Below is a small trained network, with its code and all its weights. Each question gives an input and a target symbol and asks what happens when units are switched off, that is, made to give their printed mean instead of their output.

import numpy as np


def w(rows, s, z=0):
    codes = np.array(rows[::2]) - 128.0
    scale = np.full(codes.shape[1], s)
    scale[-1] = z or s
    return codes * scale


def softmax(a):
    e = np.exp(a - a.max(-1, keepdims=True))
    return e / e.sum(-1, keepdims=True)


def log_softmax(a):
    a = a - a.max(-1, keepdims=True)
    return a - np.log(np.exp(a).sum(-1, keepdims=True))


def net(x, mask):
    ids = ['αβγηθμξσφψ'.index(c) for c in x.split()]
    T = len(ids)
    res = E[ids] + P[:T]
    u = 0
    for l in range(3):
        r = res
        for j in range(3):
            rows = slice(2 * j, 2 * j + 2)
            q, k, v = (r @ M[l][rows].T for M in (Q, K, V))
            z = softmax(np.where(np.tri(T) > 0, q @ k.T / 2**0.5, -1e9)) @ v
            o = O[l][rows]
            res = res + np.where(mask[u + j], z, o[:, -1]) @ o[:, :-1]
        u += 3
    return log_softmax(res[-1] @ U[:, :-1].T + U[:, -1])


Q, K, V, O = {}, {}, {}, {}
E = w([
[218,100,56,183,172,69,21,188,47,102,166],'α',
[171,132,112,174,107,21,100,197,4,16,41],'β',
[134,101,95,196,47,73,31,223,42,70,173],'γ',
[119,118,135,146,26,168,235,150,57,99,39],'η',
[227,196,105,159,154,219,145,160,27,170,91],'θ',
[199,139,59,181,69,194,152,174,125,191,174],'μ',
[144,25,228,158,80,209,117,153,79,146,161],'ξ',
[77,195,157,244,162,84,197,12,178,62,178],'σ',
[202,134,208,159,57,26,54,133,124,255,147],'φ',
[251,69,130,78,76,63,233,124,150,215,147],'ψ',
],0.0092)
P = w([
[151,46,65,216,229,81,164,234,70,182,83],'0',
[175,44,52,236,156,122,130,189,120,149,59],'1',
[156,77,71,224,134,125,135,178,115,151,61],'2',
[153,99,101,217,130,117,139,173,105,146,82],'3',
[153,125,129,206,125,111,142,169,91,144,99],'4',
[159,140,144,197,115,112,146,157,81,134,120],'5',
[164,147,159,181,98,113,147,140,78,130,131],'6',
[178,156,168,171,91,112,148,127,79,116,151],'7',
[189,159,182,157,79,111,145,109,63,108,166],'8',
[200,164,193,149,61,118,143,92,66,93,177],'9',
[214,169,204,124,41,121,151,76,62,76,194],'10',
[219,177,202,122,19,130,147,67,66,55,200],'11',
[229,172,212,115,1,136,138,44,67,35,217],'12',
],0.0066)
Q[0] = w([
[152,154,158,155,123,115,142,125,118,116,160],'L0H0',
[37,134,143,83,172,135,114,102,195,120,145],'L0H0',
[67,114,68,11,212,183,148,67,239,220,53],'L0H1',
[198,73,163,229,98,185,200,197,22,91,156],'L0H1',
[96,172,126,74,133,136,111,102,138,126,174],'L0H2',
[80,154,104,128,171,159,153,103,162,118,81],'L0H2',
],0.011)
K[0] = w([
[98,144,132,143,143,126,148,118,172,138,159],'L0H0',
[93,97,104,156,192,101,127,142,117,127,56],'L0H0',
[150,75,121,114,110,120,104,231,129,171,73],'L0H1',
[151,195,179,125,103,95,135,12,170,113,179],'L0H1',
[151,98,110,104,202,101,134,174,110,172,107],'L0H2',
[128,87,123,81,78,146,129,183,53,94,63],'L0H2',
],0.011)
V[0] = w([
[210,58,149,178,66,91,121,201,1,122,80],'L0H0',
[61,183,141,156,100,135,167,53,215,113,201],'L0H0',
[190,114,178,124,64,47,99,188,123,244,93],'L0H1',
[126,190,126,146,129,23,67,73,192,83,151],'L0H1',
[154,137,141,30,91,157,64,178,142,158,117],'L0H2',
[104,90,110,76,120,153,108,186,100,119,85],'L0H2',
],0.0087)
O[0] = w([
[203,104,138,173,57,176,119,138,218,67,141,251],'L0H0',
[33,170,155,129,99,91,164,158,15,176,153,79],'L0H0',
[154,44,108,148,37,113,52,119,147,160,69,150],'L0H1',
[158,229,189,185,142,2,122,88,158,153,135,127],'L0H1',
[84,50,119,115,146,120,97,78,62,134,85,81],'L0H2',
[165,82,113,124,171,79,138,74,97,115,68,109],'L0H2',
],0.0064,0.017)
Q[1] = w([
[80,113,72,81,169,137,99,115,41,220,55],'L1H0',
[160,103,100,150,120,154,100,95,149,32,110],'L1H0',
[227,153,217,223,1,126,93,111,190,179,130],'L1H1',
[29,148,166,49,165,87,116,153,8,232,142],'L1H1',
[108,126,127,111,181,116,107,121,138,78,127],'L1H2',
[32,158,155,107,153,76,165,116,53,168,141],'L1H2',
],0.0088)
K[1] = w([
[129,78,64,156,144,96,107,140,133,183,100],'L1H0',
[215,157,200,42,76,141,120,143,195,169,122],'L1H0',
[194,123,125,63,82,123,149,99,97,79,182],'L1H1',
[117,74,69,142,134,164,101,255,158,127,44],'L1H1',
[120,45,8,186,105,161,85,172,157,48,38],'L1H2',
[66,100,80,231,226,89,173,103,153,170,136],'L1H2',
],0.0081)
V[1] = w([
[134,132,54,89,45,183,79,123,109,84,70],'L1H0',
[153,140,177,136,78,146,153,192,107,104,155],'L1H0',
[172,81,78,52,112,81,233,122,153,149,183],'L1H1',
[143,114,134,113,139,94,165,3,135,218,126],'L1H1',
[112,157,114,157,95,143,143,140,93,109,84],'L1H2',
[125,164,181,125,174,99,159,47,135,136,164],'L1H2',
],0.0066)
O[1] = w([
[115,71,91,36,71,133,109,109,99,158,99,204],'L1H0',
[113,132,108,143,53,162,155,138,163,76,106,252],'L1H0',
[213,2,139,220,170,159,179,135,8,137,154,150],'L1H1',
[110,79,136,226,105,183,142,115,82,207,54,42],'L1H1',
[109,204,91,16,109,100,172,65,82,64,151,128],'L1H2',
[98,91,124,180,121,153,96,70,163,145,64,2],'L1H2',
],0.0061,0.011)
Q[2] = w([
[68,9,150,148,155,183,66,95,35,227,51],'L2H0',
[183,45,67,99,33,254,207,170,114,73,103],'L2H0',
[174,150,181,186,94,160,212,162,216,59,189],'L2H1',
[158,182,183,215,183,134,165,162,216,123,166],'L2H1',
[205,83,77,99,96,156,129,116,121,89,130],'L2H2',
[177,159,142,56,64,38,121,85,160,51,211],'L2H2',
],0.0099)
K[2] = w([
[187,58,85,87,120,102,117,254,185,167,99],'L2H0',
[130,104,191,99,129,147,155,43,163,173,184],'L2H0',
[106,135,200,135,70,147,131,86,95,78,151],'L2H1',
[101,119,171,132,78,129,104,159,92,37,102],'L2H1',
[177,144,170,112,81,189,125,197,143,182,169],'L2H2',
[158,188,196,143,84,155,166,75,117,118,152],'L2H2',
],0.0098)
V[2] = w([
[136,132,190,145,135,65,26,178,119,98,226],'L2H0',
[167,200,87,128,144,48,184,142,60,119,175],'L2H0',
[123,155,45,179,118,58,61,202,79,90,153],'L2H1',
[131,139,156,102,113,39,219,125,80,46,2],'L2H1',
[208,159,115,98,164,201,33,191,93,184,231],'L2H2',
[80,70,156,125,40,102,151,197,102,108,245],'L2H2',
],0.0068)
O[2] = w([
[114,142,160,99,237,106,46,129,183,192,97,182],'L2H0',
[165,57,79,51,121,71,102,94,78,162,133,140],'L2H0',
[92,197,189,89,46,61,168,205,51,177,120,150],'L2H1',
[135,69,229,95,134,174,135,214,146,51,2,87],'L2H1',
[114,169,214,139,150,208,71,98,95,158,167,213],'L2H2',
[49,82,118,125,177,128,152,215,141,206,147,255],'L2H2',
],0.0095,0.014)
U = w([
[156,69,74,90,163,109,54,55,154,149,169,28],'α',
[166,34,130,80,204,122,62,113,169,94,48,252],'β',
[96,108,199,55,152,108,102,200,77,165,78,42],'γ',
[119,78,34,69,102,98,155,169,151,97,123,2],'η',
[172,154,185,76,71,165,114,38,82,62,151,134],'θ',
[75,126,98,22,67,105,134,101,7,214,164,249],'μ',
[24,217,133,157,244,180,206,190,171,69,166,231],'ξ',
[137,168,68,164,105,107,174,135,162,88,98,124],'σ',
[117,178,148,209,65,129,100,111,201,143,71,44],'φ',
[173,94,158,253,115,126,178,138,59,126,139,118],'ψ',
],0.0071,0.0036)

Each question gives the input, a string of symbols that net reads in full, and the target symbol t.
The units are the heads (2 rows each of Q, K, V and O). Each row of codes is followed by its name. A weight is (code - 128) times the scale printed after its matrix; where a second scale follows, it is the last column's (O and U).
mask holds one flag per head, layer by layer. A switched-off head (its flag False) gives its mean, the last column of its rows in O, instead of its output. The means were averaged over made-up inputs and are rounded, as every weight is.
A unit's drop is (log p(t) with every unit on - log p(t) with that unit switched off) / (log p(t) with every unit on - log p(t) with every unit switched off).
The circuit of an input: a set's keep is (log p(t) with only the set's units on - log p(t) with every unit switched off) / (log p(t) with every unit on - log p(t) with every unit switched off). Starting from all 9 units, units are removed one at a time, each time the one whose removal leaves the highest keep (on an exact tie, the one counted first), for as long as the keep stays at least 0.8.
units of the circuit, in order: the units of the circuit, biggest drop first
unit that matters most: the unit with the biggest drop
heads that matter: for each layer, one digit per head in row order, 1 if its drop is at least 0.15 and else 0, layers parted by /
input β ξ θ γ σ σ, target σ: heads that matter -> 110 / 001 / 001
input σ ψ ξ β β β ψ ψ, target γ: heads that matter -> 001 / 100 / 110
input φ γ θ θ η β ψ β σ α β ξ ξ, target α: units of the circuit, in order -> L2H0, L0H1, L1H2
input φ β μ, target φ: heads that matter -> 010 / 010 / 100
input ξ ψ θ ψ β θ, target ψ: unit that matters most -> L2H0
input φ φ γ γ σ, target μ: units of the circuit, in order -> L2H0, L2H1, L0H1
input γ ξ ξ η ψ φ α η β σ σ ξ γ, target σ: heads that matter -> 110 / 111 / 001
input γ α η η φ σ θ θ, target β: units of the circuit, in order -> L2H0, L0H1, L2H1, L1H0
input ξ ξ α β σ θ β η η ψ γ β β, target γ: heads that matter -> 000 / 000 / 110
input ξ ξ β γ μ γ σ θ, target μ: heads that matter -> 110 / 000 / 110
input γ γ β θ, target θ: units of the circuit, in order -> L2H2, L0H0
input γ θ γ β α η β θ σ, target γ: units of the circuit, in order -> L2H0, L2H1, L0H1
input φ γ η γ, target η: heads that matter -> 110 / 011 / 001
input θ γ β φ, target φ: unit that matters most -> L2H0
input γ β θ α ψ α μ σ θ γ α, target μ: units of the circuit, in order -> L2H1, L0H2
input θ β α ξ ξ, target ξ: heads that matter -> 010 / 000 / 101
input ξ ψ ξ ξ σ, target α: units of the circuit, in order -> L2H0, L0H1, L2H1
input γ β ξ φ β γ ξ ξ μ β ξ ξ σ, target α: units of the circuit, in order -> L2H0, L0H1
input θ σ α φ α θ η μ η, target β: units of the circuit, in order -> L2H0, L2H1, L0H1, L1H2
input γ θ η ψ γ ψ φ, target ψ: units of the circuit, in order -> L1H1
input φ η β α σ ξ φ, target α: heads that matter -> 011 / 101 / 110
input ξ γ ξ φ σ β φ θ, target γ: units of the circuit, in order -> L2H1, L2H0, L0H1
input α μ β θ η θ φ φ ξ μ σ θ, target α: units of the circuit, in order -> L2H0, L0H1, L2H1
input γ σ ξ, target α: heads that matter -> 011 / 001 / 110
input ξ σ β ξ γ α γ ξ ξ α, target α: heads that matter -> 010 / 001 / 110
input θ γ ξ σ σ ψ, target ψ: heads that matter -> 100 / 011 / 000
